Here is a tiny trained network, its code and every weight. The questions are about switching its units off for an input and a target symbol, where a switched-off unit gives its printed mean instead of its output.

import numpy as np


def w(rows, s, z=0):
    codes = np.array(rows[::2]) - 128.0
    scale = np.full(codes.shape[1], s)
    scale[-1] = z or s
    return codes * scale


def f(y):
    return y / 2 * (1 + np.tanh(0.7978845608 * (y + 0.044715 * y**3)))


def softmax(a):
    e = np.exp(a - a.max(-1, keepdims=True))
    return e / e.sum(-1, keepdims=True)


def log_softmax(a):
    a = a - a.max(-1, keepdims=True)
    return a - np.log(np.exp(a).sum(-1, keepdims=True))


def net(x, mask):
    ids = ['ΘΠΦΩαδη'.index(c) for c in x.split()]
    T = len(ids)
    res = E[ids] + P[:T]
    u = 0
    for l in range(2):
        q, k, v = (res @ M[l].T for M in (Q, K, V))
        z = softmax(np.where(np.tri(T) > 0, q @ k.T / 2**0.5, -1e9)) @ v
        res = res + np.where(mask[u], z, O[l][:, -1]) @ O[l][:, :-1]
        u += 1
        y = f(res @ A[l][:, :-1].T + A[l][:, -1])
        res = res + np.where(mask[u : u + 12], y, B[l][:, -1]) @ B[l][:, :-1]
        u += 12
    return log_softmax(res[-1] @ U[:, :-1].T + U[:, -1])


Q, K, V, O, A, B = {}, {}, {}, {}, {}, {}
E = w([
[167,144,107,151],'Θ',
[114,72,203,137],'Π',
[248,210,86,151],'Φ',
[127,149,119,116],'Ω',
[126,105,107,158],'α',
[123,78,250,110],'δ',
[124,96,154,121],'η',
],0.011)
P = w([
[249,94,83,123],'0',
[88,141,115,84],'1',
[120,143,166,155],'2',
[130,53,116,125],'3',
[88,149,70,126],'4',
[121,165,166,163],'5',
[145,59,111,123],'6',
[119,178,68,109],'7',
[118,168,170,168],'8',
[160,60,109,118],'9',
[132,199,70,102],'10',
[122,163,158,184],'11',
],0.017)
Q[0] = w([
[2,238,172,96],'0.h1',
[205,84,164,51],'0.h1',
],0.0064)
K[0] = w([
[9,179,123,117],'0.h1',
[168,116,173,107],'0.h1',
],0.014)
V[0] = w([
[60,34,254,193],'0.h1',
[123,48,49,110],'0.h1',
],0.0084)
O[0] = w([
[125,58,53,213,6],'0.h1',
[193,2,144,56,146],'0.h1',
],0.0057,0.011)
A[0] = w([
[109,91,158,96,204],'0.n1',
[92,170,157,133,104],'0.n2',
[102,170,139,116,174],'0.n3',
[156,95,59,169,181],'0.n4',
[105,181,59,132,175],'0.n5',
[104,170,169,138,99],'0.n6',
[135,171,40,150,1],'0.n7',
[161,142,148,82,215],'0.n8',
[126,83,196,104,202],'0.n9',
[10,92,95,167,139],'0.n10',
[161,69,76,121,140],'0.n11',
[138,123,170,180,93],'0.n12',
],0.013,0.0033)
B[0] = w([
[128,160,92,104,152],'0.n1',
[159,92,169,159,154],'0.n2',
[79,137,179,187,178],'0.n3',
[96,52,250,196,134],'0.n4',
[112,137,121,191,186],'0.n5',
[145,111,154,168,163],'0.n6',
[131,169,61,161,156],'0.n7',
[120,148,95,96,255],'0.n8',
[186,165,68,138,176],'0.n9',
[112,201,96,82,130],'0.n10',
[168,2,193,141,150],'0.n11',
[147,83,168,194,137],'0.n12',
],0.0078,0.0082)
Q[1] = w([
[116,87,200,169],'1.h1',
[70,255,106,154],'1.h1',
],0.01)
K[1] = w([
[164,158,156,252],'1.h1',
[2,198,132,124],'1.h1',
],0.0086)
V[1] = w([
[146,111,254,184],'1.h1',
[159,205,80,78],'1.h1',
],0.0085)
O[1] = w([
[255,149,56,162,92],'1.h1',
[52,138,171,99,254],'1.h1',
],0.009,0.0073)
A[1] = w([
[94,167,174,103,105],'1.n1',
[148,10,167,104,105],'1.n2',
[91,118,120,108,218],'1.n3',
[130,39,105,89,205],'1.n4',
[115,118,205,2,138],'1.n5',
[137,150,49,56,104],'1.n6',
[206,64,93,184,109],'1.n7',
[191,141,79,82,119],'1.n8',
[137,183,99,144,124],'1.n9',
[116,69,135,131,254],'1.n10',
[183,100,3,221,72],'1.n11',
[131,153,160,146,107],'1.n12',
],0.0099,0.0073)
B[1] = w([
[121,159,93,105,215],'1.n1',
[70,245,189,154,162],'1.n2',
[93,76,202,128,187],'1.n3',
[241,224,161,114,172],'1.n4',
[96,40,124,250,254],'1.n5',
[111,90,36,61,162],'1.n6',
[34,160,2,114,201],'1.n7',
[40,9,141,63,170],'1.n8',
[155,206,140,77,158],'1.n9',
[221,209,186,99,163],'1.n10',
[44,140,121,190,181],'1.n11',
[143,155,93,142,150],'1.n12',
],0.0061,0.011)
U = w([
[121,136,96,52,129],'Θ',
[167,97,118,200,118],'Π',
[148,191,124,15,21],'Φ',
[158,163,255,144,241],'Ω',
[204,97,152,13,212],'α',
[46,69,168,117,125],'δ',
[121,96,90,192,3],'η',
],0.0075,0.0047)

Each question gives the input, a string of symbols that net reads in full, and the target symbol t.
The units are the heads (2 rows each of Q, K, V and O) and the neurons (one row each of A and B). Each row of codes is followed by its name. A weight is (code - 128) times the scale printed after its matrix; where a second scale follows, it is the last column's (O, A, B and U).
mask holds one flag per unit, layer by layer, with each layer's heads first. A switched-off unit (its flag False) gives its mean, the last column of its rows in O or B, instead of its output. The means were averaged over made-up inputs and are rounded, as every weight is.
A unit's drop is (log p(t) with every unit on - log p(t) with that unit switched off) / (log p(t) with every unit on - log p(t) with every unit switched off).
The circuit of an input: a set's keep is (log p(t) with only the set's units on - log p(t) with every unit switched off) / (log p(t) with every unit on - log p(t) with every unit switched off). Starting from the 12 units with the biggest drops (on a tie, the unit counted first), units are removed one at a time, each time the one whose removal leaves the highest keep (on an exact tie, the one counted first), for as long as the keep stays at least 0.8.
units of the circuit, in order: the units of the circuit, biggest drop first
unit that matters most: the unit with the biggest drop
top k neurons: the k neurons with the biggest drops, biggest first
k most important neurons of layer l: the k neurons of layer l with the biggest drops, biggest first
drop when u is switched off: that unit's drop, to one decimal
input α Φ Π α Θ α α, target Θ: unit that matters most => 1.h1
input Φ Θ Θ Θ Ω Φ Ω η Φ Φ Θ Π, target Π: units of the circuit, in order => 1.h1, 0.n12, 0.h1
input Π Ω α δ Θ Π α Φ Φ Θ, target η: top 4 neurons => 1.n7, 0.n4, 1.n11, 0.n11
input Ω Φ Θ α Φ Θ Π, target Ω: units of the circuit, in order => 1.n2, 1.n10
input Φ Φ Π Φ Π Θ δ Π α Ω α α, target Π: units of the circuit, in order => 1.h1, 0.h1
input α Θ Φ Π, target Θ: top 3 neurons => 0.n11, 0.n4, 1.n7
input Θ Π Θ, target Π: 2 most important neurons of layer 0 => 0.n8, 0.n12
input Θ Θ Π δ, target α: top 4 neurons => 0.n9, 0.n11, 0.n4, 0.n1
input Θ Θ Φ Φ Φ Φ Π Φ Φ α, target α: top 2 neurons => 0.n11, 0.n4
input η δ α, target η: units of the circuit, in order => 1.h1, 0.h1
input Π α Θ η, target η: top 4 neurons => 1.n11, 0.n4, 0.n11, 1.n7
input Θ Π η Ω η, target Ω: 2 most important neurons of layer 0 => 0.n4, 0.n8
input η α δ Θ Φ Π Φ Φ η Θ, target Φ: top 3 neurons => 0.n11, 1.n7, 1.n5
input α Φ Φ Φ Φ Ω Θ Θ α Ω, target Θ: 3 most important neurons of layer 1 => 1.n7, 1.n11, 1.n8
input Φ η Φ Θ Π δ, target η: top 2 neurons => 0.n12, 1.n7
input Ω Π δ Φ δ Θ Φ, target Ω: top neuron => 1.n2
input Π Ω δ Φ Ω Θ Π, target η: top 3 neurons => 1.n11, 0.n4, 0.n11
input α Θ Φ η, target Θ: top 2 neurons => 0.n11, 0.n4
input η Θ Φ Φ Φ δ, target η: top 4 neurons => 0.n12, 0.n6, 0.n2, 1.n7
input Θ Φ Θ Π, target α: top neuron => 0.n9
input Π η η, target Π: 2 most important neurons of layer 0 => 0.n8, 0.n12
input η Φ Θ α, target Φ: top 3 neurons => 0.n11, 1.n7, 1.n5
input Φ α α Θ Θ Φ Π η α Θ, target δ: drop when 0.n12 is switched off => 0.1
input η Ω Φ Φ Φ Θ Φ Φ Π, target Π: drop when 0.n6 is switched off => 0.5
input Π Θ Φ Φ α Φ Θ Π Θ Ω α Θ, target Π: drop when 1.n4 is switched off => 0.1
input Φ Π Φ Φ Θ Φ Ω Φ Θ Θ, target δ: drop when 1.n3 is switched off => 0.1
input Θ Ω η α δ Θ Φ Π Φ η, target α: most important neuron of layer 1 => 1.n4
